Below are the code and all the weights of a small trained network. Each question names an input and a target symbol and asks about switching units off, where a switched-off unit gives its printed mean instead of its output.

import numpy as np


def w(rows, s, z=0):
    codes = np.array(rows[::2]) - 128.0
    scale = np.full(codes.shape[1], s)
    scale[-1] = z or s
    return codes * scale


def f(y):
    return np.maximum(y, 0)


def softmax(a):
    e = np.exp(a - a.max(-1, keepdims=True))
    return e / e.sum(-1, keepdims=True)


def log_softmax(a):
    a = a - a.max(-1, keepdims=True)
    return a - np.log(np.exp(a).sum(-1, keepdims=True))


def net(x, mask):
    ids = ['ΞΠΦαβγεημτψω'.index(c) for c in x.split()]
    T = len(ids)
    res = E[ids] + P[:T]
    u = 0
    for l in range(2):
        q, k, v = (res @ M[l].T for M in (Q, K, V))
        z = softmax(np.where(np.tri(T) > 0, q @ k.T / 3**0.5, -1e9)) @ v
        res = res + np.where(mask[u], z, O[l][:, -1]) @ O[l][:, :-1]
        u += 1
        y = f(res @ A[l][:, :-1].T + A[l][:, -1])
        res = res + np.where(mask[u : u + 8], y, B[l][:, -1]) @ B[l][:, :-1]
        u += 8
    return log_softmax(res[-1] @ U[:, :-1].T + U[:, -1])


Q, K, V, O, A, B = {}, {}, {}, {}, {}, {}
E = w([
[155,64,128,27],'Ξ',
[115,94,122,170],'Π',
[84,64,112,187],'Φ',
[159,60,102,222],'α',
[76,194,117,110],'β',
[169,73,108,210],'γ',
[136,187,94,84],'ε',
[64,75,186,38],'η',
[107,116,18,177],'μ',
[116,235,209,27],'τ',
[254,156,143,156],'ψ',
[39,244,136,178],'ω',
],0.017)
P = w([
[41,2,93,55],'0',
[85,52,126,160],'1',
[110,78,145,197],'2',
[148,106,142,167],'3',
[179,131,131,174],'4',
[181,143,109,181],'5',
[212,174,109,170],'6',
[206,191,91,161],'7',
[229,218,90,162],'8',
[229,239,79,140],'9',
[234,208,71,163],'10',
[227,164,69,182],'11',
],0.0037)
Q[0] = w([
[163,84,74,100],'0.h0',
[152,178,153,170],'0.h0',
[127,139,152,254],'0.h0',
],0.012)
K[0] = w([
[224,26,21,107],'0.h0',
[67,162,134,198],'0.h0',
[160,255,128,169],'0.h0',
],0.0074)
V[0] = w([
[211,76,171,113],'0.h0',
[116,253,158,54],'0.h0',
[93,112,130,96],'0.h0',
],0.006)
O[0] = w([
[148,36,217,118,5],'0.h0',
[127,184,143,171,197],'0.h0',
[165,123,127,11,108],'0.h0',
],0.011,0.0012)
A[0] = w([
[43,94,223,242,72],'0.n0',
[115,168,84,118,252],'0.n1',
[187,60,206,115,155],'0.n2',
[103,255,203,100,32],'0.n3',
[148,135,88,87,206],'0.n4',
[49,150,108,26,43],'0.n5',
[191,180,77,120,114],'0.n6',
[67,108,186,70,47],'0.n7',
],0.0081,0.0029)
B[0] = w([
[233,196,153,130,185],'0.n0',
[202,101,72,152,232],'0.n1',
[86,167,209,170,205],'0.n2',
[33,114,54,35,255],'0.n3',
[204,132,193,2,178],'0.n4',
[166,153,185,165,189],'0.n5',
[168,160,161,171,215],'0.n6',
[22,98,74,218,168],'0.n7',
],0.0076,0.0062)
Q[1] = w([
[15,23,238,101],'1.h0',
[87,99,87,3],'1.h0',
[111,76,94,186],'1.h0',
],0.0065)
K[1] = w([
[79,2,140,114],'1.h0',
[43,27,143,230],'1.h0',
[118,55,178,65],'1.h0',
],0.0046)
V[1] = w([
[122,201,125,1],'1.h0',
[238,66,115,57],'1.h0',
[38,67,83,176],'1.h0',
],0.0051)
O[1] = w([
[106,133,111,45,252],'1.h0',
[160,75,149,50,11],'1.h0',
[2,65,27,138,100],'1.h0',
],0.0085,0.0036)
A[1] = w([
[42,147,117,100,93],'1.n0',
[75,182,98,62,179],'1.n1',
[174,237,250,254,133],'1.n2',
[253,188,124,229,94],'1.n3',
[217,196,87,41,138],'1.n4',
[195,26,26,81,254],'1.n5',
[187,248,216,106,78],'1.n6',
[227,50,237,101,178],'1.n7',
],0.0062,0.004)
B[1] = w([
[131,29,138,87,186],'1.n0',
[219,100,160,171,225],'1.n1',
[86,220,103,71,245],'1.n2',
[3,160,80,75,254],'1.n3',
[177,115,173,230,237],'1.n4',
[197,24,6,106,184],'1.n5',
[3,145,146,170,221],'1.n6',
[158,63,236,141,227],'1.n7',
],0.0051,0.0086)
U = w([
[162,93,171,63,47],'Ξ',
[123,100,117,82,83],'Π',
[106,96,109,96,67],'Φ',
[149,104,149,192,45],'α',
[162,146,124,79,102],'β',
[159,111,156,204,149],'γ',
[249,160,158,132,194],'ε',
[68,102,152,152,180],'η',
[168,104,92,120,210],'μ',
[115,159,119,8,253],'τ',
[139,187,212,173,163],'ψ',
[67,172,90,151,59],'ω',
],0.012,0.005)

Each question gives the input, a string of symbols that net reads in full, and the target symbol t.
The units are the heads (3 rows each of Q, K, V and O) and the neurons (one row each of A and B). Each row of codes is followed by its name. A weight is (code - 128) times the scale printed after its matrix; where a second scale follows, it is the last column's (O, A, B and U).
mask holds one flag per unit, layer by layer, with each layer's heads first. A switched-off unit (its flag False) gives its mean, the last column of its rows in O or B, instead of its output. The means were averaged over made-up inputs and are rounded, as every weight is.
A unit's drop is (log p(t) with every unit on - log p(t) with that unit switched off) / (log p(t) with every unit on - log p(t) with every unit switched off).
The circuit of an input: a set's keep is (log p(t) with only the set's units on - log p(t) with every unit switched off) / (log p(t) with every unit on - log p(t) with every unit switched off). Starting from the 12 units with the biggest drops (on a tie, the unit counted first), units are removed one at a time, each time the one whose removal leaves the highest keep (on an exact tie, the one counted first), for as long as the keep stays at least 0.8.
circuit, biggest first: the units of the circuit, biggest drop first
unit that matters most: the unit with the biggest drop
k most important neurons: the k neurons with the biggest drops, biggest first
top k neurons in layer l: the k neurons of layer l with the biggest drops, biggest first
drop of u: that unit's drop, to one decimal
input Π Π γ ψ τ μ, target μ: circuit, biggest first	[1.n5 0.h0 0.n2 1.n6]
input μ ω ε ψ, target ω: top 2 neurons in layer 0	[0.n0 0.n5]
input Π ψ Π, target ψ: unit that matters most	0.n0
input η ω Π η Π μ τ γ ω α, target ω: 2 most important neurons	[0.n7 1.n3]
input Π ε Φ α, target ε: circuit, biggest first	[1.h0 0.n3 0.n7]
input Ξ τ α ψ α, target ψ: 2 most important neurons	[0.n0 0.n2]
input γ γ ω ψ τ β η, target η: circuit, biggest first	[0.n7 0.h0 0.n2]
input γ μ μ μ ε ε Π, target ε: circuit, biggest first	[0.n3 1.h0 0.n7]
input γ μ Ξ, target Ξ: circuit, biggest first	[0.h0 1.n7]
input ε ω Π Π ω γ, target ω: circuit, biggest first	[0.h0 1.n3 1.h0]
input Π ω ψ ω ε Π, target ω: circuit, biggest first	[0.h0 1.n7 1.h0 1.n2]
input Ξ μ Π, target μ: circuit, biggest first	[0.h0 1.n5 1.h0]
input μ ψ ω μ Φ, target ω: top 3 neurons in layer 1	[1.n7 1.n1 1.n4]
input ε ε τ β μ α ψ ψ Ξ, target Ξ: circuit, biggest first	[0.h0 1.n7 0.n4]
input ε Π α, target ε: circuit, biggest first	[1.h0 0.n3 0.n0]
input Ξ β Ξ ω α, target ω: circuit, biggest first	[0.h0 1.h0 1.n3]
input Π Π Π ψ Π ψ ψ α Π, target ψ: top 2 neurons in layer 0	[0.n3 0.n0]
input τ τ γ Π Π η ω η ψ, target ω: circuit, biggest first	[0.h0 1.n3 1.n6]
input Π Φ Φ Π η, target η: circuit, biggest first	[0.n7 1.h0]
input ψ ψ μ ψ γ ε ψ α, target ψ: top neuron in layer 0	[0.n3]
input γ ψ α η ψ Π β ω Φ Π, target ω: top 2 neurons in layer 1	[1.n7 1.n1]
input ψ ε ψ ω τ ω ψ Φ, target ω: top 2 neurons in layer 0	[0.n0 0.n4]
input Π η ψ α ε ψ Φ, target ψ: top neuron in layer 0	[0.n0]
input Ξ τ ω η α Π ε α Π η ψ μ, target μ: drop of 0.n2	0.2
input Ξ τ ε ψ μ ψ Π γ, target ψ: drop of 0.n3	0.3
input τ ψ ψ ω β ω ω β γ β ω γ, target ω: drop of 1.n1	0.0
input Π η τ γ β μ Φ ψ ψ Ξ Φ, target ψ: drop of 0.h0	0.8
input β ψ α ε, target ε: top neuron in layer 1	[1.n4]
